Here is a tiny trained network, its code and every weight. The questions are about switching its units off for an input and a class, where a switched-off unit gives its printed mean instead of its output.

import numpy as np


def w(rows, s, z=0):
    codes = np.array(rows[::2]) - 128.0
    scale = np.full(codes.shape[1], s)
    scale[-1] = z or s
    return codes * scale


def f(y):
    return np.maximum(y, 0)


def log_softmax(a):
    a = a - a.max(-1, keepdims=True)
    return a - np.log(np.exp(a).sum(-1, keepdims=True))


def net(x, mask):
    res = np.array(x, float).reshape(1, 5) / 4 @ E
    y = f(res @ A[0][:, :-1].T + A[0][:, -1])
    res = res + np.where(mask, y, B[0][:, -1]) @ B[0][:, :-1]
    return log_softmax(res[-1] @ U[:, :-1].T + U[:, -1])


A, B = {}, {}
E = w([
[102,126,131,19,151,134,112,128,128],'x0',
[147,128,99,120,172,123,247,126,148],'x1',
[216,137,76,96,87,131,120,100,122],'x2',
[128,128,128,128,128,128,128,128,128],'x3',
[128,128,128,128,128,128,128,128,128],'x4',
],0.011)
A[0] = w([
[175,127,103,53,112,119,116,124,123,24],'n1',
[201,124,110,47,102,127,117,129,127,27],'n2',
[108,123,143,172,147,119,165,131,139,153],'n3',
[94,125,155,182,132,125,98,132,118,215],'n4',
[254,128,103,161,81,124,121,123,122,119],'n5',
[94,123,140,195,145,120,134,131,129,227],'n6',
[192,127,99,102,122,132,183,123,124,21],'n7',
[26,130,165,76,178,131,133,133,124,154],'n8',
[128,126,127,81,160,126,175,121,132,40],'n9',
[80,122,145,182,131,123,143,134,129,224],'n10',
[90,124,143,143,131,129,100,134,122,202],'n11',
[142,130,121,105,123,132,126,127,125,89],'n12',
[130,116,132,168,93,127,86,133,121,198],'n13',
[139,140,129,122,106,123,114,127,126,130],'n14',
[131,129,127,129,137,128,127,134,129,127],'n15',
[122,125,131,112,123,126,106,133,133,138],'n16',
[125,126,128,165,104,129,95,122,117,210],'n17',
[125,127,112,99,148,125,150,130,123,75],'n18',
[162,129,111,190,159,128,217,128,134,119],'n19',
[134,126,138,179,97,128,74,128,127,234],'n20',
[95,124,143,53,110,127,37,130,125,158],'n21',
[130,116,124,59,172,125,190,132,125,5],'n22',
],0.017,0.0029)
B[0] = w([
[131,173,193,149,122,216,163,104,153,200],'n1',
[146,172,198,141,93,234,170,104,161,217],'n2',
[160,157,131,129,172,158,205,172,84,183],'n3',
[141,161,196,149,131,96,48,130,173,202],'n4',
[142,51,21,107,7,71,115,96,117,252],'n5',
[148,184,197,143,147,167,148,162,137,201],'n6',
[139,105,209,157,103,2,102,108,217,202],'n7',
[65,81,41,102,185,37,57,134,100,225],'n8',
[132,183,68,120,162,133,101,163,174,187],'n9',
[139,177,183,136,175,177,146,163,133,199],'n10',
[127,119,181,147,133,72,70,102,163,179],'n11',
[132,145,148,129,130,146,139,121,137,149],'n12',
[145,172,66,121,98,157,99,125,165,203],'n13',
[132,124,103,119,120,163,145,132,102,154],'n14',
[130,130,123,126,128,132,132,129,123,131],'n15',
[111,116,140,133,129,132,136,108,103,152],'n16',
[142,161,95,124,110,148,84,123,168,192],'n17',
[116,154,121,124,145,116,130,130,186,161],'n18',
[150,68,190,148,137,74,229,192,50,231],'n19',
[146,189,72,122,97,154,75,110,177,220],'n20',
[65,34,201,124,140,153,157,62,41,232],'n21',
[126,203,51,114,173,134,87,158,204,208],'n22',
],0.026,0.013)
U = w([
[147,208,156,152,131,151,101,128,197,255],'0',
[134,129,179,146,167,149,189,170,61,148],'1',
[146,128,4,108,81,133,91,112,132,87],'2',
[138,34,114,135,97,56,168,129,107,13],'3',
[80,40,126,111,150,80,102,110,59,191],'4',
[110,145,2,91,160,95,102,161,132,50],'5',
[113,102,181,126,116,195,179,97,88,103],'6',
],0.0079,0.00095)

Each question gives the input, the list of numbers given to net, and the class t.
The units are the neurons (one row each of A and B). Each row of codes is followed by its name. A weight is (code - 128) times the scale printed after its matrix; where a second scale follows, it is the last column's (A, B and U).
mask holds one flag per neuron, in row order. A switched-off neuron (its flag False) gives its mean, the last column of its row in B, instead of its output. The means were averaged over made-up inputs and are rounded, as every weight is.
A unit's drop is (log p(t) with every unit on - log p(t) with that unit switched off) / (log p(t) with every unit on - log p(t) with every unit switched off).
unit that matters most: the unit with the biggest drop
top k neurons: the k neurons with the biggest drops, biggest first
drop when u is switched off: that unit's drop, to one decimal
input [7,0,8,-6,5], class 6: unit that matters most -> n21
input [0,5,0,3,-5], class 1: top 2 neurons -> n5, n19
input [-3,0,6,8,7], class 2: top 2 neurons -> n5, n21
input [-4,1,-7,-1,-5], class 1: top 2 neurons -> n3, n19
input [8,-1,-2,3,-7], class 4: top 2 neurons -> n21, n8
input [0,6,-8,6,-6], class 1: top 2 neurons -> n19, n5
input [1,-4,4,-6,-7], class 6: top 2 neurons -> n21, n8
input [-5,-8,1,7,-4], class 2: top 2 neurons -> n5, n2
input [0,-2,8,-4,5], class 2: top 2 neurons -> n5, n19
input [3,1,-8,0,5], class 5: top 2 neurons -> n8, n19
input [8,-2,7,-8,-7], class 6: drop when n21 is switched off -> 0.2
input [5,-8,4,5,-3], class 6: drop when n21 is switched off -> 0.4
input [-3,5,-6,-8,-4], class 1: drop when n4 is switched off -> 0.0
input [-5,0,3,-8,-7], class 2: unit that matters most -> n21
